Look-ups in named tables: a row name and a column name give one cell, copied from the table.

gog
fields: setos, vut, luvukas, kisodak
lafed: [130, 149, 113, 133]
sak: [115, 234, 124, 203]
nutima: [154, 17, 137, 49]
nok: [140, 93, 114, 81]
gikunak: [95, 204, 147, 199]
zeseg: [171, 66, 101, 40]

zeseg, setos -> 171
nok, vut -> 93
gikunak, setos -> 95
sak, setos -> 115
sak, luvukas -> 124
nutima, setos -> 154

mogo
fields: gogi, pufe, mun, makev
matalu: [340, 841, 311, 63]
fatetik: [313, 192, 371, 385]
saverat: [358, 517, 345, 196]
kodopid: [336, 847, 313, 90]
gos: [329, 284, 369, 359]
rin: [303, 12, 263, 409]
retik: [336, 840, 313, 98]
rud: [328, 280, 369, 363]
doz: [339, 835, 312, 74]
donupel: [348, 410, 358, 283]
faliv: [348, 408, 359, 282]
tifi: [341, 836, 312, 66]
pomip: [321, 268, 317, 413]
gofid: [332, 302, 368, 348]

pufe of rud is 280
pufe of donupel is 410
gogi of donupel is 348
mun of gos is 369
gogi of matalu is 340
mun of saverat is 345
mun of matalu is 311
pufe of retik is 840
mun of donupel is 358
pufe of rin is 12
makev of fatetik is 385
makev of faliv is 282
gogi of retik is 336
pufe of faliv is 408
makev of tifi is 66
makev of rud is 363

pif =
	kiter	tem	ful	tedufe	kabu	gife	vop
gozof	61765	63710	54050	53945	68217	29669	61980
tet	67404	72066	49481	49019	73192	25165	69447
luror	40322	60787	61699	62697	49974	24690	72101
bop	55521	54188	50382	50257	56320	41415	51326
mosi	72997	73757	51257	50842	79531	23884	69432
dop	52600	41571	49014	48862	49639	54091	35150
dabu	32416	25989	44764	44562	27125	63387	24488
gule	88397	89968	53545	53543	92052	19646	82785

bop, kiter => 55521
mosi, vop => 69432
dabu, kiter => 32416
tet, kabu => 73192
tet, gife => 25165
luror, gife => 24690
gozof, kabu => 68217
Row with the largest kiter: gule

Table nika
         numumu  sugores  mupumor  desom
toko      58557    19660    50491  62370
sapasal   31258    78443    87302  44376
mikir     31245    76611    59445  60845
vulu      80759    21130    41310  67878
nuta      52331    73594    69919  65008
far       28096    75607    66426  53537
kam       59584    56080    58427  56780
beke      40200    69339    68984  37145

mikir, desom: 60845
far, mupumor: 66426
beke, mupumor: 68984
nuta, mupumor: 69919
kam, numumu: 59584
mikir, numumu: 31245
vulu, desom: 67878
vulu, numumu: 80759
far, numumu: 28096
nuta, sugores: 73594
toko, sugores: 19660
far, sugores: 75607
mikir, sugores: 76611
beke, sugores: 69339
vulu, sugores: 21130
Which row has the largest numumu? vulu

navof.tsv
	zegavo	sidife	lufanu	fozis	nevegib	rurid	lemol	vaferi
fus	85	171	137	158	179	167	163	152
tig	130	159	155	159	157	131	170	167
tase	97	178	140	152	135	135	158	147
mez	57	174	137	114	141	185	160	173
furateg	244	152	159	151	154	182	171	154
kelenum	144	158	169	161	169	198	174	176
sur	150	155	167	170	174	205	167	167

fozis of tig: 159
lemol of fus: 163
sidife of fus: 171
sidife of furateg: 152
lemol of furateg: 171
rurid of mez: 185
nevegib of kelenum: 169
zegavo of tase: 97
zegavo of sur: 150
fozis of furateg: 151
lufanu of mez: 137
vaferi of mez: 173
zegavo of furateg: 244
rurid of tig: 131
sidife of kelenum: 158
zegavo of kelenum: 144
rurid of kelenum: 198
Which row has the largest lemol? kelenum

dete.tsv
	zul	nikop	mib	motigup
tigezi	6019	4042	4570	5986
tatunif	6975	2938	3475	7452
bopod	9428	517	3107	9462
raf	7280	3240	3063	7382
gasufa	7532	2915	4431	7607
pev	5323	4690	4173	5905
nidaga	4120	6633	6487	3873
musobod	3507	6916	5715	3659
vizi	7222	2870	3910	6838

motigup of nidaga: 3873
zul of tigezi: 6019
zul of gasufa: 7532
zul of pev: 5323
motigup of gasufa: 7607
mib of gasufa: 4431
mib of tigezi: 4570
mib of vizi: 3910
motigup of raf: 7382
zul of bopod: 9428
mib of tatunif: 3475
motigup of tatunif: 7452
Row with the largest motigup: bopod

fafosok =
|  | bodoni | ravuso | redez | kovugig | tiro | ruvi | lin |
|---|---|---|---|---|---|---|---|
| muvipag | 34 | 113 | 186 | 149 | 206 | 203 | 121 |
| pofav | 58 | 112 | 214 | 196 | 40 | 183 | 120 |
| gama | 187 | 195 | 67 | 73 | 193 | 48 | 58 |

pofav, lin: 120
muvipag, kovugig: 149
muvipag, tiro: 206
gama, ruvi: 48
gama, tiro: 193
pofav, redez: 214
muvipag, lin: 121
pofav, ruvi: 183
muvipag, ravuso: 113
muvipag, bodoni: 34
muvipag, ruvi: 203
gama, ravuso: 195

Table mef
columns: rivome, luzi, tebo, rolo, saz, rumemak, mazeka
fut: [29893, 11879, 22909, 71660, 72593, 16297, 73165]
vesogab: [81737, 66991, 73336, 78515, 79837, 74645, 45094]
butunes: [53050, 42764, 47932, 70750, 71041, 50643, 57202]
lag: [37557, 40787, 40413, 62003, 61950, 39457, 71582]
liv: [39804, 53280, 46066, 68021, 68299, 53367, 69474]
ton: [47769, 62227, 55486, 54063, 52954, 60649, 64193]

lag, luzi => 40787
ton, rumemak => 60649
fut, rolo => 71660
lag, mazeka => 71582
fut, rivome => 29893
fut, mazeka => 73165
fut, saz => 72593
vesogab, rolo => 78515
liv, rivome => 39804
liv, rumemak => 53367
vesogab, luzi => 66991
lag, tebo => 40413
liv, rolo => 68021
Row with the largest rumemak: vesogab

